Here is a tiny trained network, its code and every weight. The questions are about switching its units off for an input and a target symbol, where a switched-off unit gives its printed mean instead of its output.

import numpy as np


def w(rows, s, z=0):
    codes = np.array(rows[::2]) - 128.0
    scale = np.full(codes.shape[1], s)
    scale[-1] = z or s
    return codes * scale


def f(y):
    return np.maximum(y, 0)


def softmax(a):
    e = np.exp(a - a.max(-1, keepdims=True))
    return e / e.sum(-1, keepdims=True)


def log_softmax(a):
    a = a - a.max(-1, keepdims=True)
    return a - np.log(np.exp(a).sum(-1, keepdims=True))


def net(x, mask):
    ids = ['βδεζηλξπστφψω'.index(c) for c in x.split()]
    T = len(ids)
    res = E[ids] + P[:T]
    u = 0
    for l in range(3):
        q, k, v = (res @ M[l].T for M in (Q, K, V))
        z = softmax(np.where(np.tri(T) > 0, q @ k.T / 3**0.5, -1e9)) @ v
        res = res + np.where(mask[u], z, O[l][:, -1]) @ O[l][:, :-1]
        u += 1
        y = f(res @ A[l][:, :-1].T + A[l][:, -1])
        res = res + np.where(mask[u : u + 4], y, B[l][:, -1]) @ B[l][:, :-1]
        u += 4
    return log_softmax(res[-1] @ U[:, :-1].T + U[:, -1])


Q, K, V, O, A, B = {}, {}, {}, {}, {}, {}
E = w([
[53,99,7,145,166,38,154,121],'β',
[73,143,62,182,124,66,149,116],'δ',
[77,171,22,230,62,70,165,144],'ε',
[192,105,70,169,62,96,225,190],'ζ',
[175,195,101,178,162,160,102,177],'η',
[195,50,34,75,228,119,139,177],'λ',
[35,142,66,204,191,115,11,39],'ξ',
[32,228,66,237,107,180,18,9],'π',
[217,249,106,196,2,224,222,122],'σ',
[125,63,230,134,252,113,1,9],'τ',
[253,62,114,7,16,208,128,239],'φ',
[253,7,175,4,201,169,14,180],'ψ',
[181,173,251,128,52,251,13,26],'ω',
],0.0033)
P = w([
[106,206,9,175,199,5,174,223],'0',
[76,255,196,84,175,150,88,251],'1',
[228,147,92,166,21,36,48,90],'2',
[104,244,234,36,190,200,48,188],'3',
[242,39,56,197,7,192,14,23],'4',
[164,241,255,1,167,255,11,132],'5',
[253,1,9,251,2,254,20,1],'6',
],0.0033)
Q[0] = w([
[1,242,255,2,255,11,253,255],'0.h1',
[255,12,1,255,1,252,1,1],'0.h1',
[255,13,1,255,1,246,3,1],'0.h1',
],0.0033)
K[0] = w([
[1,254,2,249,191,1,255,246],'0.h1',
[255,2,254,9,49,255,1,5],'0.h1',
[255,2,254,7,63,255,1,9],'0.h1',
],0.0033)
V[0] = w([
[29,253,34,233,6,93,254,207],'0.h1',
[255,162,222,19,1,253,108,211],'0.h1',
[239,3,44,3,248,7,251,255],'0.h1',
],0.0033)
O[0] = w([
[8,248,3,176,47,226,244,217,254],'0.h1',
[254,186,247,1,2,197,66,231,164],'0.h1',
[235,10,3,58,207,3,249,254,71],'0.h1',
],0.0033,0.00083)
A[0] = w([
[102,241,161,48,221,196,29,205,254],'0.n1',
[38,3,2,255,134,207,225,11,154],'0.n2',
[243,25,6,157,64,2,248,242,226],'0.n3',
[222,3,54,178,206,23,106,40,203],'0.n4',
],0.0033)
B[0] = w([
[136,255,241,11,198,200,43,189,253],'0.n1',
[2,18,1,255,169,189,196,6,185],'0.n2',
[217,91,4,162,97,29,201,248,239],'0.n3',
[216,2,39,234,223,11,11,106,197],'0.n4',
],0.0033,0.0039)
Q[1] = w([
[246,6,24,254,9,50,63,6],'1.h1',
[247,6,23,254,9,50,63,7],'1.h1',
[247,5,23,254,9,51,63,7],'1.h1',
],0.0033)
K[1] = w([
[254,95,254,2,12,254,2,9],'1.h1',
[254,94,255,2,11,255,1,9],'1.h1',
[254,93,255,2,11,255,1,9],'1.h1',
],0.0033)
V[1] = w([
[253,107,88,26,1,132,254,255],'1.h1',
[2,2,2,254,254,2,255,132],'1.h1',
[8,254,95,224,1,250,241,42],'1.h1',
],0.0033)
O[1] = w([
[254,21,6,1,1,251,253,255,159],'1.h1',
[7,70,67,248,252,125,234,244,253],'1.h1',
[1,248,10,135,8,253,252,2,113],'1.h1',
],0.0033,0.0059)
A[1] = w([
[160,120,152,218,246,2,59,181,229],'1.n1',
[182,248,56,2,133,161,59,188,253],'1.n2',
[98,6,7,209,83,254,208,115,235],'1.n3',
[187,236,59,21,72,7,125,228,246],'1.n4',
],0.0033,0.0032)
B[1] = w([
[196,194,173,246,250,15,11,229,229],'1.n1',
[187,254,131,61,99,122,130,192,216],'1.n2',
[23,82,11,198,19,248,241,182,254],'1.n3',
[246,254,225,19,34,6,73,233,209],'1.n4',
],0.0033,0.0063)
Q[2] = w([
[5,230,171,75,255,154,246,255],'2.h1',
[215,215,142,138,241,8,161,255],'2.h1',
[4,235,189,48,255,178,249,255],'2.h1',
],0.0033)
K[2] = w([
[2,251,12,176,248,3,254,255],'2.h1',
[223,185,120,111,254,1,86,255],'2.h1',
[2,252,16,142,232,5,254,255],'2.h1',
],0.0033)
V[2] = w([
[232,2,182,221,255,1,25,221],'2.h1',
[2,242,131,253,252,178,51,2],'2.h1',
[4,2,1,250,55,251,255,163],'2.h1',
],0.0033)
O[2] = w([
[254,2,221,239,247,34,40,133,222],'2.h1',
[1,252,119,255,255,6,217,2,82],'2.h1',
[3,18,18,137,231,250,244,150,255],'2.h1',
],0.0033,0.0093)
A[2] = w([
[38,2,20,49,149,255,240,197,5],'2.n1',
[4,251,17,31,71,247,248,24,144],'2.n2',
[226,9,68,45,81,227,68,248,238],'2.n3',
[237,217,202,1,1,111,17,202,196],'2.n4',
],0.0033,0.0027)
B[2] = w([
[89,18,254,64,18,40,253,46,253],'2.n1',
[254,178,11,4,251,37,206,6,213],'2.n2',
[239,126,8,215,57,249,84,40,223],'2.n3',
[2,97,141,25,126,14,3,248,242],'2.n4',
],0.0033,0.017)
U = w([
[6,68,226,169,125,126,123,222,49],'β',
[76,127,160,124,151,115,140,175,100],'δ',
[132,34,135,16,167,56,152,23,69],'ε',
[176,17,211,186,10,248,167,66,178],'ζ',
[142,231,95,185,148,213,136,225,237],'η',
[235,123,35,203,213,226,91,129,79],'λ',
[64,192,65,237,163,151,62,141,192],'ξ',
[172,238,21,138,205,91,111,59,123],'π',
[254,230,40,59,113,196,156,75,127],'σ',
[218,166,238,208,141,54,192,39,185],'τ',
[93,118,28,74,107,193,42,205,4],'φ',
[190,39,196,65,126,41,134,121,4],'ψ',
[3,222,203,50,41,10,115,167,252],'ω',
],0.0033,0.0031)

Each question gives the input, a string of symbols that net reads in full, and the target symbol t.
The units are the heads (3 rows each of Q, K, V and O) and the neurons (one row each of A and B). Each row of codes is followed by its name. A weight is (code - 128) times the scale printed after its matrix; where a second scale follows, it is the last column's (O, A, B and U).
mask holds one flag per unit, layer by layer, with each layer's heads first. A switched-off unit (its flag False) gives its mean, the last column of its rows in O or B, instead of its output. The means were averaged over made-up inputs and are rounded, as every weight is.
A unit's drop is (log p(t) with every unit on - log p(t) with that unit switched off) / (log p(t) with every unit on - log p(t) with every unit switched off).
The circuit of an input: a set's keep is (log p(t) with only the set's units on - log p(t) with every unit switched off) / (log p(t) with every unit on - log p(t) with every unit switched off). Starting from the 12 units with the biggest drops (on a tie, the unit counted first), units are removed one at a time, each time the one whose removal leaves the highest keep (on an exact tie, the one counted first), for as long as the keep stays at least 0.8.
units of the circuit, in order: the units of the circuit, biggest drop first
most important unit: the unit with the biggest drop
top k neurons: the k neurons with the biggest drops, biggest first
top k neurons in layer l: the k neurons of layer l with the biggest drops, biggest first
input ζ ε ε σ, target ζ: most important unit => 0.h1
input ε δ β ψ, target ε: top 2 neurons in layer 1 => (1.n3 1.n4)
input ζ ξ ω ζ β, target ω: units of the circuit, in order => (1.h1 2.h1 0.h1 2.n3)
input ψ ε ω σ ξ, target ω: units of the circuit, in order => (2.h1 1.h1 0.h1 2.n3)
input ε ε ζ ω ξ ψ λ, target ψ: units of the circuit, in order => (1.h1 0.h1 2.h1 1.n3)
input λ β ζ ε ψ λ σ, target ψ: units of the circuit, in order => (0.h1 1.h1 2.h1 2.n4)
input τ β π ψ ω ζ, target τ: top 4 neurons => (1.n1 0.n4 2.n4 1.n3)
input ζ δ ζ ω ω ε, target ζ: top 3 neurons => (0.n3 2.n1 2.n4)
input ξ λ ω ζ, target ξ: top 2 neurons => (2.n1 0.n2)
input ζ ζ ω ε ψ β, target ζ: top 2 neurons => (0.n3 2.n1)
input δ λ λ ε ζ, target λ: top 2 neurons => (2.n1 0.n4)
input ε ζ ζ, target ζ: top 2 neurons in layer 0 => (0.n3 0.n1)
input ε π ζ ξ, target ε: top 3 neurons => (2.n1 2.n2 1.n3)
input ω ζ ζ ζ, target ω: top neuron => (2.n4)
input ω ζ δ ε φ, target φ: top 2 neurons => (2.n4 2.n1)
input β λ τ, target τ: top 2 neurons => (0.n4 1.n1)
input ψ π σ σ, target ψ: top 3 neurons in layer 1 => (1.n1 1.n3 1.n4)
input β λ ω σ, target β: top 2 neurons => (0.n4 0.n2)
input φ τ ψ ε, target φ: top 4 neurons => (0.n3 2.n4 2.n1 2.n3)
input ε ε ε π ε π ξ, target π: top 2 neurons in layer 0 => (0.n2 0.n3)
input ζ φ ψ ξ ε ψ ε, target ψ: top 2 neurons => (2.n4 1.n3)
input π τ ξ ε ζ φ, target π: top 2 neurons => (2.n2 0.n2)
input ψ β β φ, target ψ: most important unit => 2.h1
input σ ε η τ, target σ: top 2 neurons in layer 2 => (2.n2 2.n4)
input ω π η λ ε ε ψ, target ψ: top 2 neurons in layer 1 => (1.n3 1.n1)
input ψ ζ σ β, target ψ: top 3 neurons in layer 1 => (1.n1 1.n3 1.n4)
input η ε π ε ε, target π: top 2 neurons in layer 2 => (2.n2 2.n4)
input ε η β ε, target ε: top 2 neurons in layer 2 => (2.n1 2.n2)
input φ λ ε, target φ: top neuron => (2.n4)
input ε λ ξ δ π ε, target ε: top 2 neurons => (2.n1 2.n2)
